Below are the code and all the weights of a small trained network. Each question names an input and a target symbol and asks about switching units off, where a switched-off unit gives its printed mean instead of its output.

import numpy as np


def w(rows, s, z=0):
    codes = np.array(rows[::2]) - 128.0
    scale = np.full(codes.shape[1], s)
    scale[-1] = z or s
    return codes * scale


def norm(h):
    return h / np.sqrt((h * h).mean(-1, keepdims=True) + 1e-5)


def f(y):
    return np.maximum(y, 0)


def softmax(a):
    e = np.exp(a - a.max(-1, keepdims=True))
    return e / e.sum(-1, keepdims=True)


def log_softmax(a):
    a = a - a.max(-1, keepdims=True)
    return a - np.log(np.exp(a).sum(-1, keepdims=True))


def net(x, mask):
    ids = ['Ωαβηθξφ'.index(c) for c in x.split()]
    T = len(ids)
    res = E[ids] + P[:T]
    q, k, v = (norm(res) @ M[0].T for M in (Q, K, V))
    z = softmax(np.where(np.tri(T) > 0, q @ k.T / 2**0.5, -1e9)) @ v
    res = res + np.where(mask[0], z, O[0][:, -1]) @ O[0][:, :-1]
    y = f(norm(res) @ A[0][:, :-1].T + A[0][:, -1])
    res = res + np.where(mask[1:17], y, B[0][:, -1]) @ B[0][:, :-1]
    return log_softmax(norm(res)[-1] @ U[:, :-1].T + U[:, -1])


Q, K, V, O, A, B = {}, {}, {}, {}, {}, {}
E = w([
[126,91,80,61,127],'Ω',
[190,131,136,153,136],'α',
[123,172,124,154,88],'β',
[56,158,110,7,166],'η',
[143,16,189,165,93],'θ',
[97,233,179,1,151],'ξ',
[138,108,45,179,181],'φ',
],0.018)
P = w([
[21,175,130,138,110],'0',
[86,175,184,219,80],'1',
[87,111,109,43,56],'2',
[45,142,108,160,119],'3',
[254,230,216,139,223],'4',
[109,151,112,62,9],'5',
],0.0096)
Q[0] = w([
[130,116,7,145,114],'head 1',
[172,149,135,214,217],'head 1',
],0.013)
K[0] = w([
[183,181,2,139,179],'head 1',
[146,22,28,211,145],'head 1',
],0.0099)
V[0] = w([
[99,55,144,187,140],'head 1',
[174,230,2,112,181],'head 1',
],0.0065)
O[0] = w([
[96,183,149,94,136,48],'head 1',
[3,124,114,126,200,252],'head 1',
],0.014,0.0021)
A[0] = w([
[174,230,241,161,93,61],'neuron 1',
[120,155,73,98,95,206],'neuron 2',
[107,164,144,75,69,14],'neuron 3',
[103,78,166,121,31,74],'neuron 4',
[123,91,85,185,49,135],'neuron 5',
[162,86,115,58,156,143],'neuron 6',
[138,170,113,66,141,215],'neuron 7',
[178,117,117,46,171,34],'neuron 8',
[174,51,100,119,116,138],'neuron 9',
[78,42,85,163,135,4],'neuron 10',
[217,102,172,249,162,74],'neuron 11',
[77,147,77,139,196,168],'neuron 12',
[78,184,137,154,127,43],'neuron 13',
[89,29,154,98,86,92],'neuron 14',
[82,152,207,145,198,19],'neuron 15',
[124,178,157,216,129,69],'neuron 16',
],0.013,0.0039)
B[0] = w([
[119,75,46,141,120,195],'neuron 1',
[123,172,101,141,88,201],'neuron 2',
[142,172,231,195,109,160],'neuron 3',
[152,9,58,131,208,173],'neuron 4',
[86,129,175,115,79,186],'neuron 5',
[177,159,124,153,124,175],'neuron 6',
[138,103,42,147,137,200],'neuron 7',
[23,84,230,145,97,159],'neuron 8',
[140,196,48,106,93,176],'neuron 9',
[110,150,141,158,101,175],'neuron 10',
[67,236,156,144,79,180],'neuron 11',
[201,116,150,139,85,254],'neuron 12',
[141,106,110,103,152,181],'neuron 13',
[147,132,197,110,195,181],'neuron 14',
[149,60,180,69,137,187],'neuron 15',
[164,149,174,94,243,179],'neuron 16',
],0.011,0.0092)
U = w([
[212,174,112,154,42,122],'Ω',
[199,82,151,120,187,254],'α',
[53,244,196,174,133,129],'β',
[64,100,24,8,162,45],'η',
[107,61,207,187,24,88],'θ',
[64,140,184,15,93,103],'ξ',
[40,109,40,180,189,127],'φ',
],0.011,0.0065)

Each question gives the input, a string of symbols that net reads in full, and the target symbol t.
The units are the heads (2 rows each of Q, K, V and O) and the neurons (one row each of A and B). Each row of codes is followed by its name. A weight is (code - 128) times the scale printed after its matrix; where a second scale follows, it is the last column's (O, A, B and U).
mask holds one flag per unit, heads first, then neurons. A switched-off unit (its flag False) gives its mean, the last column of its rows in O or B, instead of its output. The means were averaged over made-up inputs and are rounded, as every weight is.
A unit's drop is (log p(t) with every unit on - log p(t) with that unit switched off) / (log p(t) with every unit on - log p(t) with every unit switched off).
The circuit of an input: a set's keep is (log p(t) with only the set's units on - log p(t) with every unit switched off) / (log p(t) with every unit on - log p(t) with every unit switched off). Starting from the 12 units with the biggest drops (on a tie, the unit counted first), units are removed one at a time, each time the one whose removal leaves the highest keep (on an exact tie, the one counted first), for as long as the keep stays at least 0.8.
units of the circuit, in order: the units of the circuit, biggest drop first
most important unit: the unit with the biggest drop
top k neurons: the k neurons with the biggest drops, biggest first
drop when u is switched off: that unit's drop, to one decimal
input ξ θ β, target θ: units of the circuit, in order -> [neuron 4; neuron 3]
input α η η α Ω, target θ: units of the circuit, in order -> [neuron 8]
input φ φ β α Ω α, target η: top 4 neurons -> [neuron 4; neuron 12; neuron 9; neuron 3]
input α α α η θ, target Ω: units of the circuit, in order -> [head 1; neuron 11; neuron 1]
input η α φ θ ξ, target Ω: units of the circuit, in order -> [head 1; neuron 1]
input η η α Ω ξ, target η: units of the circuit, in order -> [neuron 1; neuron 7]
input θ Ω φ η θ, target Ω: units of the circuit, in order -> [head 1; neuron 11]
input α α Ω ξ β, target φ: top 3 neurons -> [neuron 1; neuron 12; neuron 11]
input α α Ω φ β, target α: top 2 neurons -> [neuron 15; neuron 16]
input β φ Ω η ξ ξ, target β: top 3 neurons -> [neuron 3; neuron 12; neuron 15]
input β α Ω α α, target β: top 2 neurons -> [neuron 11; neuron 4]
input ξ Ω β Ω α, target β: top 2 neurons -> [neuron 11; neuron 12]
input η η θ φ Ω ξ, target β: top 4 neurons -> [neuron 3; neuron 12; neuron 15; neuron 8]
input α Ω α α β β, target θ: most important unit -> neuron 3
input Ω Ω α Ω α θ, target α: drop when neuron 8 is switched off -> 0.1
input α α Ω α β, target φ: drop when neuron 4 is switched off -> 0.0
input α φ Ω η θ θ, target α: drop when neuron 4 is switched off -> 1.2
input φ η α θ α, target Ω: drop when neuron 1 is switched off -> 0.2
